Below are the code and all the weights of a small trained network. Each question names an input and a class and asks about switching units off, where a switched-off unit gives its printed mean instead of its output.

import numpy as np


def w(rows, s, z=0):
    codes = np.array(rows[::2]) - 128.0
    scale = np.full(codes.shape[1], s)
    scale[-1] = z or s
    return codes * scale


def norm(h):
    return h / np.sqrt((h * h).mean(-1, keepdims=True) + 1e-5)


def f(y):
    return np.maximum(y, 0)


def log_softmax(a):
    a = a - a.max(-1, keepdims=True)
    return a - np.log(np.exp(a).sum(-1, keepdims=True))


def net(x, mask):
    res = np.array(x, float).reshape(1, 6) / 4 @ E
    u = 0
    for l in range(2):
        y = f(norm(res) @ A[l][:, :-1].T + A[l][:, -1])
        res = res + np.where(mask[u : u + 6], y, B[l][:, -1]) @ B[l][:, :-1]
        u += 6
    return log_softmax(norm(res)[-1] @ U[:, :-1].T + U[:, -1])


A, B = {}, {}
E = w([
[133,131,125,126,131,132,133,135,126,130],'x0',
[2,177,168,103,75,80,139,99,117,86],'x1',
[153,94,119,79,90,91,84,71,186,106],'x2',
[147,187,151,119,98,185,15,153,77,33],'x3',
[120,106,210,127,163,203,118,50,121,185],'x4',
[121,184,10,63,105,170,94,85,54,215],'x5',
],0.003)
A[0] = w([
[141,162,2,130,135,52,129,237,164,62,15],'0.n0',
[161,76,95,70,90,98,46,45,228,96,58],'0.n1',
[63,181,157,178,162,186,162,131,94,146,199],'0.n2',
[252,76,88,133,147,160,137,194,134,128,5],'0.n3',
[227,105,120,121,169,206,146,129,134,153,11],'0.n4',
[123,170,100,229,163,161,164,244,69,146,92],'0.n5',
],0.0045,0.0025)
B[0] = w([
[90,92,218,67,217,233,96,26,171,185,243],'0.n0',
[141,32,73,163,137,104,106,187,39,128,193],'0.n1',
[154,24,94,62,87,101,89,149,143,108,254],'0.n2',
[1,179,155,84,15,89,187,148,123,63,203],'0.n3',
[11,138,171,35,71,106,148,117,144,91,190],'0.n4',
[157,66,91,136,141,59,46,94,122,108,244],'0.n5',
],0.0056,0.0035)
A[1] = w([
[192,158,107,123,101,162,105,181,113,69,48],'1.n0',
[149,234,41,71,131,119,125,108,59,197,5],'1.n1',
[155,102,198,145,160,43,147,190,183,69,40],'1.n2',
[194,145,212,200,186,108,159,167,181,51,12],'1.n3',
[153,98,62,135,136,96,253,138,204,213,38],'1.n4',
[156,191,153,132,133,221,24,156,110,81,177],'1.n5',
],0.0051,0.0015)
B[1] = w([
[88,244,168,169,132,51,106,171,94,243,163],'1.n0',
[162,127,150,246,113,254,202,162,172,4,198],'1.n1',
[135,189,44,109,85,211,117,168,94,160,253],'1.n2',
[137,164,22,166,122,229,138,11,81,159,193],'1.n3',
[142,250,200,173,155,85,32,178,127,114,222],'1.n4',
[126,127,146,167,185,30,224,134,215,210,240],'1.n5',
],0.0051,0.0037)
U = w([
[139,184,60,206,108,254,175,96,127,96,91],'0',
[74,115,139,127,117,115,90,121,154,138,253],'1',
[23,173,180,60,52,68,173,118,123,62,108],'2',
[144,229,211,186,182,21,110,138,157,199,75],'3',
[147,69,201,69,191,171,146,45,180,157,143],'4',
[176,49,80,126,130,56,67,151,62,103,71],'5',
],0.0067,0.0048)

Each question gives the input, the list of numbers given to net, and the class t.
The units are the neurons (one row each of A and B). Each row of codes is followed by its name. A weight is (code - 128) times the scale printed after its matrix; where a second scale follows, it is the last column's (A, B and U).
mask holds one flag per neuron, layer by layer. A switched-off neuron (its flag False) gives its mean, the last column of its row in B, instead of its output. The means were averaged over made-up inputs and are rounded, as every weight is.
A unit's drop is (log p(t) with every unit on - log p(t) with that unit switched off) / (log p(t) with every unit on - log p(t) with every unit switched off).
The circuit of an input: a set's keep is (log p(t) with only the set's units on - log p(t) with every unit switched off) / (log p(t) with every unit on - log p(t) with every unit switched off). Starting from all 12 units, units are removed one at a time, each time the one whose removal leaves the highest keep (on an exact tie, the one counted first), for as long as the keep stays at least 0.8.
circuit, biggest first: the units of the circuit, biggest drop first
most important unit: the unit with the biggest drop
k most important neurons: the k neurons with the biggest drops, biggest first
top k neurons in layer l: the k neurons of layer l with the biggest drops, biggest first
input [-3,-5,3,-8,8,-8], class 0: top 3 neurons in layer 0 => 0.n0, 0.n2, 0.n5
input [-5,0,0,-4,3,5], class 0: 4 most important neurons => 1.n1, 0.n0, 1.n5, 1.n0
input [1,-1,8,2,-8,-5], class 4: top neuron in layer 1 => 1.n4
input [-6,-4,7,-4,-1,-5], class 5: 3 most important neurons => 0.n1, 1.n1, 1.n5
input [4,7,-5,-8,-6,5], class 3: circuit, biggest first => 1.n4, 0.n3
input [-1,6,-6,-7,-7,-1], class 3: 4 most important neurons => 1.n4, 0.n3, 0.n4, 0.n1
input [-1,-7,-6,-6,6,1], class 2: 4 most important neurons => 0.n4, 0.n3, 0.n0, 1.n5
input [-2,7,-8,-2,-5,5], class 5: 3 most important neurons => 0.n2, 0.n5, 0.n3
input [-3,-8,6,-2,3,6], class 2: top 4 neurons in layer 0 => 0.n4, 0.n3, 0.n0, 0.n5
input [0,-1,1,7,6,-2], class 3: circuit, biggest first => 0.n0, 1.n5
input [-6,0,-7,8,-2,-6], class 3: top 3 neurons in layer 1 => 1.n0, 1.n5, 1.n1
input [-4,-5,1,-7,-2,7], class 0: 2 most important neurons => 1.n1, 1.n5
input [-2,-2,-2,3,-4,-6], class 0: 2 most important neurons => 1.n3, 1.n2
input [-5,1,7,1,-1,-1], class 5: circuit, biggest first => 0.n1
input [3,6,5,-1,-8,3], class 4: 2 most important neurons => 0.n0, 0.n3
input [-1,4,-5,-8,7,1], class 3: circuit, biggest first => 1.n4, 0.n0
input [1,0,-1,-8,1,-6], class 3: top 2 neurons in layer 1 => 1.n4, 1.n1
input [-3,6,-8,-4,-2,3], class 5: circuit, biggest first => 0.n2, 0.n5, 0.n3
input [-5,-4,8,-8,-4,5], class 3: 4 most important neurons => 1.n4, 0.n2, 0.n5, 1.n2
input [-4,-8,1,3,-8,0], class 2: most important unit => 0.n3
input [-4,4,5,3,-8,7], class 4: top 2 neurons in layer 1 => 1.n2, 1.n4
input [2,3,-4,-2,2,8], class 0: 2 most important neurons => 1.n1, 0.n0
input [-3,2,1,-8,-2,6], class 3: 4 most important neurons => 1.n4, 1.n2, 1.n3, 0.n3
input [2,3,-7,6,-3,-6], class 5: 3 most important neurons => 0.n5, 0.n2, 1.n1
